Below are the code and all the weights of a small trained network. Each question names an input and a class and asks about switching units off, where a switched-off unit gives its printed mean instead of its output.

import numpy as np


def w(rows, s, z=0):
    codes = np.array(rows[::2]) - 128.0
    scale = np.full(codes.shape[1], s)
    scale[-1] = z or s
    return codes * scale


def norm(h):
    return h / np.sqrt((h * h).mean(-1, keepdims=True) + 1e-5)


def f(y):
    return y / 2 * (1 + np.tanh(0.7978845608 * (y + 0.044715 * y**3)))


def log_softmax(a):
    a = a - a.max(-1, keepdims=True)
    return a - np.log(np.exp(a).sum(-1, keepdims=True))


def net(x, mask):
    res = np.array(x, float).reshape(1, 8) / 4 @ E
    u = 0
    for l in range(2):
        y = f(norm(res) @ A[l][:, :-1].T + A[l][:, -1])
        res = res + np.where(mask[u : u + 14], y, B[l][:, -1]) @ B[l][:, :-1]
        u += 14
    return log_softmax(norm(res)[-1] @ U[:, :-1].T + U[:, -1])


A, B = {}, {}
E = w([
[82,85,156,137,73,181,114],'x0',
[113,111,5,102,172,192,103],'x1',
[127,127,126,127,130,127,131],'x2',
[55,137,161,99,194,143,199],'x3',
[76,50,81,178,134,41,151],'x4',
[128,127,128,129,126,129,129],'x5',
[159,131,114,183,112,163,207],'x6',
[64,222,123,232,138,128,77],'x7',
],0.0029)
A[0] = w([
[70,208,119,202,126,118,103,92],'L0N1',
[183,192,93,82,181,38,156,125],'L0N2',
[32,95,172,111,33,222,115,151],'L0N3',
[153,122,225,128,120,87,160,82],'L0N4',
[54,31,163,159,52,196,99,87],'L0N5',
[190,146,109,171,95,114,73,112],'L0N6',
[182,176,90,146,199,42,142,35],'L0N7',
[216,81,110,136,91,119,85,84],'L0N8',
[186,137,113,150,72,107,88,73],'L0N9',
[104,86,19,125,167,222,93,89],'L0N10',
[130,118,248,186,71,90,154,40],'L0N11',
[76,138,141,21,131,81,14,5],'L0N12',
[160,153,103,186,81,185,253,45],'L0N13',
[192,135,99,217,94,191,246,102],'L0N14',
],0.0048,0.0026)
B[0] = w([
[121,94,140,174,130,167,157,213],'L0N1',
[187,122,128,186,137,144,116,199],'L0N2',
[192,153,110,153,188,107,132,248],'L0N3',
[115,170,64,103,117,141,123,172],'L0N4',
[225,143,126,171,166,90,143,197],'L0N5',
[101,108,145,135,97,154,147,173],'L0N6',
[196,120,139,157,119,111,140,139],'L0N7',
[102,116,131,152,80,176,138,168],'L0N8',
[102,103,125,126,101,169,143,141],'L0N9',
[144,223,78,95,95,49,142,247],'L0N10',
[137,196,49,91,115,79,138,210],'L0N11',
[119,108,157,144,144,85,52,141],'L0N12',
[111,115,162,78,166,85,46,175],'L0N13',
[95,111,142,99,156,83,2,237],'L0N14',
],0.0067,0.0017)
A[1] = w([
[109,159,168,115,183,108,189,89],'L1N1',
[190,191,138,129,146,146,151,89],'L1N2',
[135,165,248,132,55,55,161,126],'L1N3',
[206,130,120,175,126,124,165,94],'L1N4',
[131,189,155,118,138,194,131,101],'L1N5',
[160,198,158,86,121,222,80,114],'L1N6',
[160,90,116,41,106,104,135,125],'L1N7',
[91,82,89,175,125,56,167,98],'L1N8',
[215,137,136,147,182,112,113,67],'L1N9',
[123,95,176,111,164,68,2,4],'L1N10',
[148,90,81,161,53,111,79,143],'L1N11',
[168,49,139,48,108,131,170,80],'L1N12',
[79,138,136,98,253,99,192,149],'L1N13',
[54,183,131,188,114,128,100,113],'L1N14',
],0.0063,0.0023)
B[1] = w([
[132,99,84,146,72,175,80,163],'L1N1',
[136,79,115,135,109,101,133,173],'L1N2',
[109,154,2,96,169,144,107,170],'L1N3',
[140,91,124,124,101,167,48,165],'L1N4',
[145,63,138,132,125,101,162,154],'L1N5',
[70,62,141,97,144,50,192,208],'L1N6',
[116,184,148,223,191,150,139,193],'L1N7',
[167,73,182,37,166,106,174,195],'L1N8',
[131,76,137,157,74,106,70,178],'L1N9',
[90,96,129,102,172,194,69,172],'L1N10',
[68,153,183,80,96,154,144,212],'L1N11',
[107,180,136,233,199,160,136,177],'L1N12',
[117,135,159,124,5,170,86,254],'L1N13',
[194,131,134,123,207,187,166,190],'L1N14',
],0.0061,0.0034)
U = w([
[125,241,14,86,140,86,161,127],'0',
[136,161,168,249,227,199,185,107],'1',
[127,116,131,124,119,137,119,255],'2',
[70,116,152,87,185,137,34,96],'3',
[121,31,170,73,136,68,217,97],'4',
[81,145,160,118,1,207,134,89],'5',
[213,81,114,184,94,98,76,86],'6',
],0.0098,0.0088)

Each question gives the input, the list of numbers given to net, and the class t.
The units are the neurons (one row each of A and B). Each row of codes is followed by its name. A weight is (code - 128) times the scale printed after its matrix; where a second scale follows, it is the last column's (A, B and U).
mask holds one flag per neuron, layer by layer. A switched-off neuron (its flag False) gives its mean, the last column of its row in B, instead of its output. The means were averaged over made-up inputs and are rounded, as every weight is.
A unit's drop is (log p(t) with every unit on - log p(t) with that unit switched off) / (log p(t) with every unit on - log p(t) with every unit switched off).
The circuit of an input: a set's keep is (log p(t) with only the set's units on - log p(t) with every unit switched off) / (log p(t) with every unit on - log p(t) with every unit switched off). Starting from the 12 units with the biggest drops (on a tie, the unit counted first), units are removed one at a time, each time the one whose removal leaves the highest keep (on an exact tie, the one counted first), for as long as the keep stays at least 0.8.
units of the circuit, in order: the units of the circuit, biggest drop first
unit that matters most: the unit with the biggest drop
k most important neurons: the k neurons with the biggest drops, biggest first
top k neurons in layer l: the k neurons of layer l with the biggest drops, biggest first
input [-5,4,-1,-4,8,-2,2,7], class 4: unit that matters most -> L1N8
input [1,7,2,-8,-5,5,2,-2], class 5: units of the circuit, in order -> L0N8; L1N11
input [2,-8,8,-8,-2,6,5,4], class 0: 2 most important neurons -> L1N3; L0N11
input [-1,-7,5,-7,4,7,1,5], class 0: units of the circuit, in order -> L1N3; L0N11
input [4,-6,-8,-5,4,6,8,1], class 3: units of the circuit, in order -> L0N14; L0N13; L1N10
input [1,4,4,-5,0,-4,-1,-6], class 1: units of the circuit, in order -> L1N12; L1N7
input [2,5,6,5,-5,4,-3,-8], class 1: units of the circuit, in order -> L1N12; L1N7
input [-3,-5,-2,3,-8,2,0,4], class 4: units of the circuit, in order -> L1N6; L1N5
input [-8,3,7,3,7,7,-7,7], class 6: 3 most important neurons -> L0N7; L0N2; L0N14
input [-6,1,-1,1,5,0,1,1], class 6: units of the circuit, in order -> L0N7; L1N4
input [7,-4,5,0,-2,-1,1,0], class 6: units of the circuit, in order -> L0N3; L1N9
input [1,-8,-3,7,0,1,-1,2], class 0: 2 most important neurons -> L0N11; L1N3
input [7,6,-2,0,1,4,1,5], class 6: units of the circuit, in order -> L0N5; L0N3; L1N9
input [-4,-5,4,-6,6,-3,-4,5], class 4: 3 most important neurons -> L1N8; L0N10; L1N13
input [8,4,5,8,4,4,-1,1], class 5: units of the circuit, in order -> L1N13
input [-7,7,-5,3,6,2,-6,8], class 1: 3 most important neurons -> L1N14; L0N1; L0N11
input [-6,-1,-6,-8,8,-3,1,7], class 4: top 2 neurons in layer 0 -> L0N3; L0N5
input [-1,-3,-8,-7,-4,5,-5,6], class 5: top 2 neurons in layer 1 -> L1N7; L1N12
input [-4,-4,0,7,-5,1,-6,6], class 5: top 3 neurons in layer 0 -> L0N14; L0N8; L0N10
input [8,8,4,-4,-6,0,-3,6], class 0: top neuron in layer 0 -> L0N10
input [-3,4,6,-8,-4,-5,3,-8], class 1: 3 most important neurons -> L1N12; L1N7; L1N13
input [-7,1,6,4,-6,-5,8,-5], class 3: units of the circuit, in order -> L0N14; L0N13
input [8,7,-8,2,0,-1,8,1], class 3: 4 most important neurons -> L0N14; L0N13; L1N10; L0N11
input [-3,4,-4,3,-6,1,-5,-8], class 1: 3 most important neurons -> L1N12; L1N7; L0N14
input [-5,6,0,-6,8,4,-2,-6], class 4: units of the circuit, in order -> L1N8; L1N11; L1N3
